Each row has a hidden value. The values are split into ranges, and the band after each row names the range that its value falls in. Each part has its own value, ranges and names.
[-200  -89  -12  -60  -60  157  -68  114   29    5  -16  -61  -62  178
  -13 -236  -31   -1  112  110   82  -30   29  -84    3  181  110  -97
 -187 -115    4  -22   40   49   41   -4 -104  -10  341   61   18  121
  147] : [15]
[-180 -126  -30   63  211  -38  143  -59  -11   34   82  107 -256 -136
  -54  -18 -193   -4  225   -7 -127  -62   55  -67 -114   92  186   90
    5 -277 -165 -104   33 -180  -39  165  173   21  146  -70   23  153
  -77] : [20]
[ 193   44   23  -29 -126   31   49 -136   81 -186   46   -1 -123  -62
  -96  -74   57   -8 -102  -25   -5    0  -13 -126   -8  -99  -58 -180
  104  -42  107   -3   29 -137   -2  -74   11   60 -212  -29   96   -9
  -45] : [19]
[  30    2  295  -39 -195  -66  171 -113   73   92  114   44    7 -259
   12   87   14  -65 -106 -295  138  -67 -162 -105  156 -248    9  -64
   72  249  -34   13   59  -66   44  112  154   98 -254   32  -31  -66
 -251] : [36]
[ -67  139  226    2   27  -31  -37  240 -151   71  181   90 -127  -75
  -56  -54  -72 -214 -159 -119  120 -173   11 -179   25 -139   45 -123
   41   89   19  140   78  -38 -193  -89  224    8  -88   21  -88   68
 -159] : [20]
[  86  -31  278  182 -153  -48  228  -10 -111  -80  175   48  304 -462
  110  113   18  -53 -229  -31   65 -105 -193 -126  154 -147  101  -56
    4  224  -66 -252   22 -156 -161  138  356 -180 -284  169 -141  128
 -152] : [20]
[-141 -107  -84  -53   20   -6  178  -88   97   48 -121  172 -164   69
   22  -53 -170  -98  220 -143  106  -75   26  -23  -21  -15 -137   68
  -23 -135   -9 -122  150  -80  -48  -21   70  229  181 -113  -47  153
 -252] : [15]
[-185 -232   34  133 -114  189   41 -127    6 -125  -52 -158   75   95
  -46   78  152  195  147  345  -85   95  -28  -39   11   46  443  -41
 -115 -145  -61 -164   61   56  340  230 -175   -8  112  -93  226  142
   88] : [43]
[  71  113  250   77  -66   62 -192   92 -130  -49  109 -184  118  -49
  -85   94   52    1 -140  116   92  -20 -129  -33   95 -106   34 -237
 -122   63   74   35   33   40    3   59  -38 -139 -189  101   42   96
  -75] : [43]
[ -76    8  133  124  -77  -83  173  -81   -2  -49   47  267  -61   -6
  -26  -48   30  -83    6  -73   13   92 -165 -214   52  -65  189   61
   39   -7 -172 -173   88 -131   40    0  113  150   67  100  104  109
  -80] : [15]
[-154  174  -31   86    9  -34  -71   71    9   66  100  182   51  140
    1   16   -2 -266  -42 -147  176   28  -74  -53   58 -136  -15  112
  -17   13  191  -69  115   43 -121 -163  110  143  123  -20  -60  105
 -295] : [15]
[ 135 -101 -126 -119   95   57  113 -189  149   70    1  -18 -205 -131
  -33   46 -142  254   94 -178  -89  -38  -76  -71  -63   -8   -4  -43
   69 -209  -35    8  203 -241   -1   26    9  119 -162 -271  -10  -14
 -196] : [20]
[ -89 -135  -48   52   28   90  162   56   79   44  -80  154 -120 -129
  -45 -233   51 -119   66   40   75  -54   20  -61   39  -97  -47 -191
  -50 -157   25 -137  -25  -80 -165   81  117  133  178  101   -4   95
  -47] : [24]
[ 106  -83  255 -135 -119   -9  -81  108   75    9   37   37  -59   87
 -123 -189  172    3 -167  116   73  -98 -229 -137  169   48   36 -337
  -64   -4  -20   77  -34 -322  -13  -34   -1  -76  -57  311   52  226
  -58] : [21]
[-124  -99  -35  -38  -43  135  125  -54   55   73  -12 -101  -66  -29
   45  -47  -83  118  138  -53   35   -4   21  -38  -26   -6   74  -23
  -85  -89  -26  -26  141   63   57  121  -39  100  102 -169  -20  -10
  -32] : [26]
[  -4  -85   52   88 -129  145  114  -92  -57 -271  -78 -270   82  -37
   35  -59 -104  117  130  245   37  -21  125   31  -25  141  -40 -175
 -176 -158   46 -171   37  151   46  118 -128 -104   79   -9   21  166
  156] : [43]
[-151 -170  -73   51  -30  113   85   57    1   95   32  142 -178   82
   16   64   75   59  255  311 -187   40  -99 -144 -209   60  256  179
   18 -318 -290  -93   26 -309  186   75   60  111  271 -177  268  365
 -137] : [26]
[ -85   30   89  -10   95 -155  248 -105   55  163  159  229 -143 -268
   32   93 -230 -177   14 -479  119 -139   20  -95   64 -184  -29  153
  167   75   39  -14  152  -82 -153  -28  348  179 -105 -134 -188   -1
 -411] : [43]
[ 107   45  249   17    3  166    7  158  -20  133  164  -54  122 -211
   13  198   -6  -76 -280 -187  213 -175 -210  -42  133 -227   31  -40
  -19  155  141    5  262   34 -114    4  204  -26 -295 -152 -142 -114
 -440] : [24]
[-240  -25   52   90 -217   26  110  -64   22 -145  117  -26  127  167
  101  -98   45  -78   63  134   37  108  -58  -74   11  175  246  169
 -120  -37  -13 -214   16   22  128   51    8  -50  263   78   53  182
   69] : [24]
[-113 -250   -2  -55 -168   87  346 -138  119 -107  -55  180 -139  118
   32 -151   35  133  116   52 -129  -48   92 -234  -39   75  339  111
   56  -31 -200  -27  145  -50  261   83  -19  142  267 -159   59  -10
   60] : [14]
[  58  119  -62  -29   24   43 -165  -17   39  -51   52 -144 -104   11
  -78  -13  -95  -75   83   29   64  -16   25   69  -70    6 -255 -137
  -72 -198  191   16  -34  -44  -92  -42  -50  -15  -11  -18   41  142
 -112] : [19]
[ -11  -85 -224  153  -53  161   56 -122   77 -157 -222   36   91 -164
  -29  -73   51  170  106  105  -79  -31  126 -102   37 -152  119 -233
  -37 -102  112 -123   15  118   14  123 -186   81   70 -153   12  -75
  103] : [38]
[-136   87  229  116 -187  -85  130 -104  -44  -81   94   12   -6  -74
    3   39   -2  -42   43  -53    6   48  -24 -134   32 -112  191    2
    6   92 -113  -21   -7   88  138  152   -7   67   -7   24   88   15
    7] : [21]
[-100    4  115  -12  144  -94   26 -161  -32  -58   91 -152 -230  113
 -126   54 -180  -33  122  -56   74   21   62   69   -1   62    5  -62
  -14 -227  109   -6  124  -31   14   18   30   54 -105  -43   39  207
 -180] : [15]
[ -62 -134  145  126 -120  180  291   26   66  -41  -28  158  -24  -13
   22  -54  106  -19  -10   65   62   17 -140 -163   32  -44  240   49
  -30  -79 -140 -202  179   36  105   69   47  173  177  -58  115   -2
  -99] : [14]
[-163  -76  -53   73 -107  111   90 -136  155  -14   69  -17   74   50
   30 -126   95   73   49  -16   28  187 -152  -75   68   88  280   68
 -113  -90   11 -216   72   27  124   93  -65   61  207   40   72  -24
   87] : [36]
[ 219  123  261  -25 -352   35 -195    4  -65 -215   70 -269  315   -7
    8  -34  111  145 -187  203   31  -18 -147  -75  140   24  -66 -315
 -196  228   39   69  -84    9   96   73 -200 -307 -146  261   -7   90
  165] : [36]
[  65  -38  183  -79  -87  -11    1  -51   51 -109   53    5  -64  192
  -95  -68   77  -46 -132   34   90  -12 -175  -76  107   36   51 -121
  -27  -23   60  -35  128 -203   39  -61   20   -8 -132  107   51  143
 -172] : [36]
[-139 -103  243  130 -136  -45  101  -78   -5 -169  100  -35  137   87
  -17  -33  131  -33  -58  202   52   62 -165  -59  154  129  320  -46
  -94  -52   -4 -227    3 -111  105   96   46 -110   27  241   82  285
  -11] : [21]
[-163  -15 -205   94  -19  130   40    6   99  -48 -197  222 -102 -101
  -34 -222  -27  -88   95 -134   81  -63   86 -201   48 -144   90 -167
   15  -95  123 -136   60   69 -123  -54  -62  232  148 -134    1  -97
   24] : [24]
[ -92  132  114   89  133  -75 -249   -3 -142  -84   -7  -71 -118   45
 -181   86 -145 -125   95   31   72  -41    9   20   23  -78  -44 -197
  -93 -114   98    4   10    5  -54   51  -56  -30 -122   47   70  170
 -135] : [19]
[ -88   23   79  175  -85  -38  154 -146 -211 -125  181 -273   99 -256
  124  143 -200  106  193  150  -72   85  100    5 -125   80   40   52
  -66 -119 -112 -176  -28   20   20  173  121 -148  -40  -41   25  324
   92] : [43]
[  44 -102  194 -200 -211  106  145   17  200   82   81   57  -82  255
   -7 -173  169  -58 -137  -57  152   33 -278  -70   82   18  -15   15
  -88   66  -58    7  172 -140  113   -7   32  125  103  113   40  -26
 -184] : [36]
[ -70  -72  -47   94 -121   86  161   99  -31  136   10  140  129 -449
  123 -135    1 -173   36  -44   89  -59  -66  -65    7 -245 -208  -86
 -110  138 -105 -232 -109  -89 -267  205  302   14   96  165 -119   44
  -23] : [43]
[  31 -263  -24  143  -28  173  227   -9  -84   41  -43   27  -14 -468
   19   50   49  249  163  274 -255  -76   48 -147 -116 -172  195 -138
   -5  -97 -324  -91  -65 -146   69  372  115  -35   27 -105  100   90
   90] : [26]
[ 230  279   93  133 -106  -29   15  -43  -67  -52  182   40   37 -313
  -21  133   -2    8 -147 -156  -32   22  -15 -183  -22 -303  -59  -91
  146  110   39   93   16   43  -60  -57   80   54 -246  -99   25  -80
  -99] : [19]
[-146 -247  -49  -39 -109  -87  358 -253  114 -115  -43  128 -137   11
   37 -171  -52  124  224   36 -128  -32  181 -148   -3  136  205   21
   76 -133 -116  -72   -5 -153  146   81   38   92  230  -19    6  228
   84] : [14]
[   8 -146  150  -86 -171   75  296  -78  171  -58 -105  138  -78  202
    7 -147   53  112  -23  -68   83  -42  -91 -174  115   46  152  -44
  -11  -20  -75  -13  249    3  160  -39 -101  209  155  -53    8  -11
 -100] : [38]
[  42  -89  -58  -37   33   -7  260  -30   92  -38    7  249 -310   25
  -16 -234  -72   -4  117   15  -87    3  -49 -186 -122  131  -24   23
   57 -314 -193 -109   79 -324  -89  -72  132  150  204    4   77  201
  -53] : [38]
[-200    3   79  179 -156    7  -74    7  -74 -215  -44    2   33  172
  -51  -86   87  -76  152  345    0   81    1 -102    8  113  196 -108
 -114 -177  -26 -167 -112   -7  130   15 -143  -23  247  163  223  368
  143] : [43]
[ -51  125   22  123  110  -58  -89 -179 -111  -91    2 -156  -75 -139
  -69  260 -270  131  193  -98  -36  -44  133  -27  -26  -76   83  -78
   36 -152   91   32  109  108   60   49 -117   21 -203 -290   29  103
 -146] : [36]
[ -84   62  -71  118  -66  102  159  -28   19   20  -23   25  -40 -243
   52  -12  -86    8  118 -123   24  -20  113 -103  -59 -195    1  -46
   15  -47   11  -39   53  185  -49   87   -3  184   82 -213  -12 -101
  -18] : [21]
[ -30   57  -29   54   11  -30   97  -60   65  -57   32  112  -53 -209
  -38 -158  -62 -115  -31 -189   45  -75   85  -92   67 -141  -33 -133
   17   22  127  -39  -19   31 -175   61   99   45   -3   40 -120 -115
  -28] : [38]
[  56  -89  215    3  -12   80   48  -80   37  -51   15 -105 -195   12
 -155   79   63   13   35  125   12    0 -107   17   -7  -83   45 -149
  -28 -158  -43  -10   69  -85  149  169  -37   66 -141  -27  204   68
 -184] : [36]
[-151    0 -164   86  130  -40   10  -56   -2   64   93  113 -156 -194
  -31  -22 -107  -50  175  -56  -95   -5   80  -96  -83  -54  103   25
   65 -200    5  -71  -50 -165 -101   50  151   51   69  -94   21  154
  -77] : [14]
[ -16  136  326   21 -147   92 -182   -6 -138  -27   94 -553   96  -18
  -51  130  -37   81  -45   48  261   65  -65  106  119  -65  -71 -368
 -184    7  205   60   77  239   57   67 -183  -66 -315   27   69  142
  -16] : [43]
[ -14    6  -75   74 -204  108  160  -56   81  -54  -35  132   71 -184
   79 -153   16    6   29  -98   22   32  -24 -184    7 -110   12  -27
  -33   79  -58 -145   21   64  -16   45    4  113  158   -9   -8 -113
  108] : [15]
[ 138  185   65  145   10  -69  105  -34  -92  -51  181  174  -25 -216
   -4  109  -58  -30 -137 -164  -33    5  -55 -231  -13 -189   81   31
  182    1    0  -30  142 -112 -120 -141  210   74 -218 -137  -11   56
 -212] : [36]
[  58  110  -79 -106  -69  -18  176 -217   70  -84  189 -134 -135  156
   79  -83 -184  163   55 -179  -25  151   38  -85 -116  180  -24  148
   34 -163   32   25  229  -16   42 -149  -20   87   33 -202  -37   40
   -1] : [36]
[  47   47 -187  177   80   72   13 -165  -16 -117   -8    0  -55 -193
  -87   -6  -15  222   59    2 -158  100  101 -172  -34 -127  224 -165
   79 -187   63  -49   70   36    5   24  -95   81  -85 -201   81  -51
  112] : [36]
[ -60   11  119  124 -224   -2  146  -80  -67 -162  -32   60  229 -109
   84  -88   -8   44  -69  -52   60    4  -48 -193  148  -77  161  -91
  -85  216  -51 -160   89  100    6   83   -2  -29   -2   89  -94  -24
  108] : [14]
[ 273  -17  357  201  -87   71  250 -111 -104 -254  -14 -149   58 -320
  -81   33   40   48 -188   93  118   31 -159  -32  128 -174  -81 -366
  -53  -31  -15 -242  117   17  -96  161   80  -24 -407  152   74   25
  -55] : [36]
[  25  160 -187  132   -3   65   20  -92  -41 -122   61 -126   27  -74
   44   29 -112  168   51  -15  -40   83  115 -110  -86   -6   64  -66
   49 -220  165  -46  132   89  -78 -146  -79   71  -47 -276   -5  100
   32] : [20]
[ 126  103 -123  165  230   30  -48   27  -47 -124   18  213 -225 -198
 -175 -122  -77  -98  -23  -12  -70   -5   -3 -167  -75 -100  -31 -175
   63 -267   37 -129   26 -173 -264  -78  130   51  -62   10   71   22
  -34] : [19]
[-183 -276  -77  119 -204  133  276 -205  112 -100  -67   69   44  -60
    3 -180  259  -13   70  179  -35  186  -99  -64   31 -127  248  -35
  -79  -10 -100 -348  -21  -82  130  301   63  125  103  109  161  -18
  127] : [36]
[ -78  203   33   22 -118   -3 -143  -66   64 -144    9  -46   -8  340
  -80  -76   51  -17  -48  -50  109  115  -65  -95   84    4  123  -96
  -56  -54  204   40  134  134   91 -145 -259  117   31  -40   77   -5
  -26] : [21]
[ -98  222  -52  -55  -29 -126 -237   21  -34   -8  130    7  -91  238
  -11    6 -134 -109  118  -21   24   10    3  -73  -70  104  -81   56
   -7 -141  108   93   -3 -148  -27 -216  -42   -4  100  -42   30  336
 -152] : [36]

New part:
[-246   -1  -43   54  -70  116 -355  -76 -102  173  -13  -57   -1  177
    9 -126  192   47  229  188  243  -71  164 -156   27  138 -185  208
  110 -166  115 -186 -306  -61   80  168 -159  -47   39   41  140   51
 -113] : B
[-106  105  -37  166  199  -17 -184   26 -251  190   31   -4  115   74
   46 -294  175 -167  193   73   75 -126  230 -120  -66  174 -135  -64
  182  -64   69   60 -284   32   31  160 -222  -89   -3   98   87  -70
  109] : K
[ 152  -48   82  218  -29 -306 -161 -420   12   38  -39  146 -247 -336
  214   86 -469  -35  209  173  -14  -56  166 -103  216  170  152  158
  264  203    8   -2  254 -266  148  186    6   20 -101 -167 -386 -132
  -35] : C
[ 134   -8  274  119  -51 -205   57 -556   15  -27  -14   43 -287 -140
  180  162 -332   81   87   32  -15 -165  286  -30  273  -54  145   78
  164   89   27  -51   48  -59  207  177  -22  -18   30  227 -351  -48
 -102] : K
[-154   44 -137   85  232 -139   32   34 -158  200  -53    7  100  -80
   17 -206    2  -12  189   14  -53 -143   76 -172  -21  123 -143  -46
   48  -17   91  -20 -225  -86   25  144 -148 -136  -80   91   54 -131
   17] : M
[  15   67 -123   -5  357  -59  -67   66 -194  128  -46  -90  136  102
   73 -163  150 -128  103 -114 -157 -289   96  -52  -68  113 -198 -292
  112   79   21  137 -219   99  -28   58 -166   15  -55  181  103  -64
  107] : P
[  60  -46 -149 -177   38   24  -23   49  179 -150  -94 -220  115  266
 -338  -93  104  197 -251   87  -35   77 -120  -66  176  270  108    9
 -100  -56  217  -81  -59   14 -171 -237 -136 -407  -47   80 -332  -65
  100] : P
[-348   82  -76  -39 -143   39 -274  -21  114   82    0 -137    8 -162
   71  -63   72  133  250  238  194 -102   47  -93  145   90 -278  333
   39 -196  109 -165 -249 -127  127  206 -218  -72  -61 -139   22 -111
 -157] : R
[ -97 -118 -303  103  195   84  114  209   98  -72  -75 -179  263 -120
  166   48  152 -167 -192 -228   81  274 -346  156  -51   39  213    2
    8 -213  108  160  132  -60   56 -258  -50 -111 -107   -3 -217 -234
 -156] : B
[ 366 -202   78  140   23 -164  -55 -537  -97   13  -86   76 -200  -10
  199  188 -443  -39   65  -15  -90 -132  416  -42  299   65  244 -138
  155  322   19   32  285  -86   47  159  157   70   18  192 -476  -87
  -65] : X
[ -19   99  -42    5   76  165  -55   56   92 -178   10  -57   12   18
 -423 -134  147  324 -222   51   38  171  -32  194  -47  -55   38  260
   20 -166  -73 -328 -185   66   57   10   -6  298  -64   68  -31  161
   33] : G
[-231    6  -48 -231 -175  117 -223 -201  201  -15 -175 -105  -67  -13
    3  120  133  311  129   75  197 -203   12  -74  237  -23 -304  236
 -104 -190  124 -228 -180 -192   60   40 -189   -6   20   -9   53    3
 -342] : C
[-284 -134 -174  104  -21 -107 -174   69  -82  250   -7  -87  140   40
   63  -32  -12  103  236   89   23 -131  117 -223   25  -60 -108  136
   78  -51   73 -105 -253   76   74  253  -49    9 -140   55  119 -125
  -29] : G
[  38  182  -40   -3  183   17  156  -23  121 -181 -103  166  -55 -120
 -512 -249   79  379 -218   -1  -12  192 -100   70  -10   74   61  244
  -86 -185   28 -351 -109 -247   27  -89  -75   33  -36   12 -175  106
  -19] : B
[-183  -89   32    2 -138   96  -48 -193  109  -66  176  -16  107  -80
 -207  -15  136   38  -56  119  -55  -84 -137   32 -127  146  235  224
  249  105  166   98  129 -139   40 -183  -44  105 -146 -167  -37  240
    1] : T
[-221  163  412   -5 -232 -309  152 -452   25   46  -11  -39 -429   34
  -40  336   20  374   70  219   96 -171   77   19   -1 -130  142  441
   64 -243   -4 -275 -292   34  315  262  -11 -305  -26  249  165   25
  -75] : B
[-284  -55 -119  -59 -109    0 -138  -83   10  142 -115  -96   69  -52
  -50   -3   -1  218  238  161  125 -120   51 -121  235   23 -169  196
  -38 -131  109 -186 -219 -109   15  160 -122  -50  -92   28   76  -89
 -197] : K
[-172 -322 -363   63  -40  -19  -13  324  182  -98  -87 -317  285 -109
  117  251   64   24 -209 -129   36  222 -366  137   72 -158  249  152
   32 -209   60  129   91  139   56 -165   85  -63 -244  -91 -192 -327
 -183] : R
[-209  -58 -119 -222 -166  116 -167 -146  104   32 -199 -127   33   38
  -28  163   93  301  139   62  138 -191   84  -17  256  -57 -208  153
 -150 -130   90 -192 -131 -121    0   93  -57   28  -38   66   53  -64
 -305] : X
[ 120   17 -229 -231  162  102   52    7  141 -165 -153 -325  165  153
 -310 -105  205  102 -292   49 -152   54 -292  100  191  311   89  -58
  -19   -2  202   29  -59  -36 -194 -241 -201 -342  -92  109 -389 -107
   68] : M
[  12  183  -36  -71  165  136 -142   11  117 -129  -95  -15  -54  148
 -460 -145  183  356 -182   16   25  117 -109   84  -55   58  -62  197
  -47 -177  -32 -370 -185   -1   16   -2 -128  275  -49   90   -7  197
   94] : T
[ -51 -203 -214   72  242 -241   43  145  -66  147    0  -26   98    8
   68  -49  -88   51   70 -155 -185 -227  122 -232  -21  -44 -114 -163
   15   61   67   12 -170  105   21   94   -4  -50  -96   80   55 -127
    8] : K
[  56   20  362  103  -68 -201   32 -539  -56   20   10   -1 -394   76
   73  209 -187  166   52   90   57 -158  276  -37  118  -61  133  153
  150  -22   -2 -181 -137   72  236  226   -9  -68   70  326  -87   73
  -43] : M
[ 294   70 -329 -134  264 -230  101   90  346  -43  259  224   76  -64
   48   12   84  182  -45  -57 -329   66  -11  144  -13  182   59   79
 -209   13  -46 -153   93 -135  -15   -7   15    1 -125 -448  -82 -119
  241] : P
[ -75 -217   54  133 -202   40 -235 -267  -22   13  162   17   94   18
 -234   -9  124  -31    4  225   35  -40  -24    4   -2  182  348  215
  381  100  145  143  123  -51  -35 -107  -64  120 -159 -213   -2  215
   53] : P
[  14 -189 -264  -85   37  -25 -167   49  203    0  -79 -278  103  297
 -408   14  101  369 -225   70 -178   71 -251 -102  132   24   99  176
   41  -35  121 -243 -192  206  -98   43 -124   48 -205   83 -190    7
  161] : G
[-161 -160 -288  154  220  135   98  158   89   89   38 -144  331   96
  264   64   62 -135  -95 -298  136  294 -223   18 -153  -79  173  -63
  -86 -170   73    2   88   98   68 -197  -41  132  -64  172    3  -81
  -45] : K
[-140 -210   86   57 -239   92 -194 -209   77  -66  225  -23   84   80
 -189  -20  131   19  -69  184   60  -74   -9  -70  -92  143  255  224
  311   99  182   88   72  -28    9 -225  -45   31  -76 -170   10  288
   16] : R
[-212    0   16 -198 -318  110 -432 -186  245    5 -102 -120  -74  211
   91  226  260  307   88   98  295 -236  212 -130  115 -115 -275  281
  -87 -221  101 -201 -177   -4   90  120 -183   -7   54  -37  115  -17
 -203] : W
[ -87  109  178 -164 -229    4 -146 -337   58   15 -116 -132 -203  266
  -24  320  309  286  -30  123  222 -216  266   65    3  -88  -41  217
  -77 -213   26 -163 -189   78   90  197  -83 -167   55  175  190  -27
  -77] : X
[-212  -90 -314  163  235   79  106  138  184  188  149  -51  285  132
  354   72   18  -66  -24 -307   49  286 -172  -98 -313  -93  131   44
 -151 -120   81 -134   93   56  170  -49  -11  192  -68  131    2  -50
   65] : T
[ -50  -73  -59   11  -82  184   58   76   86 -213  126  -51   90   39
 -302   19  139  264 -299   16   24  141  112  226 -188 -140  220  252
    5  -53  -46 -198  -18   86   79  -74  249  197  -51   32  -35  146
  -31] : W
[  64  -80  -45 -151  326 -210  -25  292  161 -219  222  -13 -161  -77
   79  -38  -74   15   -8 -165 -225 -293   -5   -5   19  208 -278 -197
  -36  -19    5   27 -130   85   97 -207   12  -67   19 -217   71   80
  -27] : X
[ 224  -75  123  165  -40 -148 -231 -452   -9   -2   -7   28 -226 -106
  296  171 -361  -66  132   68  -21 -132  327  -21  212   45  131   39
  256  228  -22   28  208  -55  169  225   54  159  -18   44 -415  -88
  -26] : X
[ -11 -152 -217 -116  -61  145 -166  211  111 -197  -59 -364  191  227
  -71  113  220    7 -250   43   23  129 -185  182  112  134  193   63
   37 -115  109  101    8  146  -50 -223   52 -247 -102   16 -292 -165
  -42] : T
[-100 -151 -173   59  193 -256  -74  201  -28  121   41  -28   74   20
  145    8  -24   39  102 -139 -190 -272   86 -202  -89  -75 -139  -92
   70   34   26   50 -178  148   95  111    4    3 -126   -1   93 -128
   38] : W
[-288 -269 -190  -66 -168  -39 -133  -66   38  198 -118  -95   86  134
  -52  141  -65  340  195   63   60 -153  108 -243  205 -131 -101  177
 -107  -74  130 -258 -197    5   12  189   29   19 -106  116  101  -59
 -215] : W
[-325   -7 -124 -137 -125  109 -285  -73  147   92  -60 -249    8  -57
   36   59   57  223  216  163  143 -163  -16  -62  200    2 -327  256
   -9 -144   82 -232 -258  -31   83  208 -193  123  -77  -13  102  -25
 -205] : K
[-226 -270  -80   91 -205   64  -94 -147  167  -20  231  -84   91 -101
 -175   54  109  117 -109  121 -105  -34 -188  -26 -175   -9  267  385
  348  116  160    7   59  -54  121  -63   33  210 -195 -213  -52  235
  -48] : B
[-395  129  -89 -185 -166  -15 -277  -58  393   -1  -90 -153  -79 -344
   80   87   46  323  226  135  160 -202 -135  -98  232  -35 -442  409
  -70 -268  105 -229 -190 -203  172  192 -340   76 -114 -257   16 -127
 -264] : G
[ 157 -230   42    7 -202 -196 -262 -365 -147   15 -160   67 -115   37
   40  282 -368   52  208  272   25 -110   84    8  243  206  275   44
  208  307  -61    8  300 -178  -74  -96  268    8 -153  -98  -36   44
 -106] : B
[-161  206  208 -141 -222    0 -218 -299  172  -20  -70  -65 -199  116
  -13  162  333  254   24  141  293 -215  219  -26   34  -18 -167  282
  -54 -301   91 -144 -213  -32  119  144 -282 -202   77   14  136  -28
  -80] : P
[ -32  -87  139  129 -183 -127 -437 -284  -99   46   25   32 -105  -50
  -80   59 -127  -65  223  386  158  -60  -23  -24   99  329  189  205
  380  114    6   67  144 -106  -23  -39  -65   79 -171 -290  108  143
   69] : R
[-174 -208 -158   48  152 -364  -62  284   82   68   78  -25   15 -106
  151   37 -166  119  131 -124 -198 -282   -8 -264  -23 -104 -193  -18
   52   -6   22   -3 -192  147  141   57   15  -16 -159 -111  113 -119
  -21] : G
[ -18 -221  -63  -14  179 -187 -164  244  -19  -43  114  -39  -56  164
  149  -11  -29   14   30 -145 -105 -307  151 -206  -61   12 -225 -172
   67   16   25   20 -235  205   93 -103   57  -83   33   -5  147   42
  -47] : M
[ -77 -188  -92  -28 -125   95  233   41  129 -195  128  -16  138    2
 -239   76   -8  259 -299  -31  -17   80  147   93 -189 -116  282  160
  -98   62   53 -129  128  -10   29 -195  326   -8  -45   30  -85  106
  -81] : W
[-105    0 -181   85  254 -135   42   49 -165  201  -62    9  132  -58
   35 -146   30  -37  159  -66 -130 -175  109 -129  -30   80  -90 -103
   43   18   87   51 -154  -58   25  180  -88  -74 -106  103   -8 -172
   23] : T
[ -61  124  -52   -8   43  129 -195   69  147 -170  -41   -9  -38    8
 -369  -93  188  382 -177   54   38  142 -152  139  -94 -103  -37  376
   76 -196  -98 -369 -214   10  123   20  -39  376  -97  -30   11  176
   -2] : C
[ -66  -64 -111  -13  -26   54    4   75  125 -125  -46  -18   64   60
 -399   59   64  468 -222  -16  -29  128  -56  118  -70 -251  131  292
  -47 -114  -96 -354 -114  102   57   10  156  344 -151   79   45  122
  -19] : P
[ -39  -91 -203  -48   60  -40   41   81  223 -103 -150   -8   13  -17
 -428   73  -40  574 -236  -80  -76  129 -167   13  -13 -258   31  278
 -137 -122  -74 -445 -105   33   28   29   84  351 -178   46   18   76
  -46] : R
[ 182 -347 -304 -138   -6  135  -69   98   81 -164 -141 -361  250  382
 -184  113  180   69 -370  -58  -42   99  -82   81  230   93  256 -133
  -27   -4  173   95   31  193 -220 -281   50 -283  -56  159 -347 -151
  -47] : K
[  14 -272   67  122 -223 -171 -391 -297 -101   69  -22   52  -73   19
 -102  168 -213   29  193  314   96  -72    1  -72  166  211  268  165
  331  171    6   37  191  -66  -64  -49   60  128 -199 -238  101  135
    5] : R
[ 404  -52 -320 -156  171  -30   -3  -13  177  -24  151  224  213  299
   88  112  210  169  -84 -136 -229   74  125  200   16   16  163  -59
 -200   67 -108 -138   93  -11 -104 -126  147  145  -46 -184   21  -23
  159] : K
[-210   97  -86   50  118  -24 -126  -39 -145  223  -50  -34  136   28
   -3 -226  101  -13  248  111   64 -148  110 -180   30  159 -182   10
   70  -56  118  -39 -264  -72   -4  150 -246 -109  -56   99   95  -75
   32] : K
[-377  126 -107   73   59 -117 -123   24  -17  240    0  -70   96 -188
   25 -181   12   64  319  173   19 -133  -34 -192   32  110 -212  214
   95 -112  114  -93 -276 -102  111  274 -265  -55 -168  -39   60 -141
   22] : P
[-236 -250 -328  196  100   77  -37  183  166  180  158 -125  289  216
  386  149   20  -34  -46 -251   97  284 -168 -136 -295 -199  154  120
  -47 -118   56 -143   22  183  183  -55   61  213  -81  111   60  -37
   11] : M
[ -89 -143   -3   76  -99   80 -175 -255   52    8  153  -51   98  -47
 -236  -31  168  -26  -50  157  -44  -74 -112   23  -74  192  255  188
  352  123  164  140  120  -73  -23  -76 -140  183 -171 -197  -36  214
   79] : W
[-137   54  276  -65 -280 -197   36 -397   -2   57  -57 -111 -307  202
  -56  392  166  368  -18  204  132 -178  187   50  -20 -166  136  359
   16 -205   -9 -227 -267  127  188  261   32 -272  -14  234  224  -20
  -58] : C
[ -78 -200 -225  132  180  194   74  128  -26   59    0 -128  347  302
  239   77  119 -172 -136 -302  213  281  -79   29 -141  -58  238 -178
 -110 -154   73   43   92  150   -4 -301   34   24   21  292   40  -41
  -58] : K
[-118   11    2  -32  -72  204   45  -76  115 -172  204  -88  130  -41
 -180  -75  214   61 -225   74  -26  -12  -30  135 -270   60  163  200
  172   90   88   17   34  -55   65 -206   30   70  -50  -57  -47  223
   19] : M
[-120 -230    5   35 -182  -20 -236 -267   56   20   73  -13   52  -52
 -194  104    5   62   63  181  -53 -126 -169  -28   40  146  250  211
  326  153  123   99  167  -98  -19  -99  -43  222 -229 -229   18  209
   -8] : X
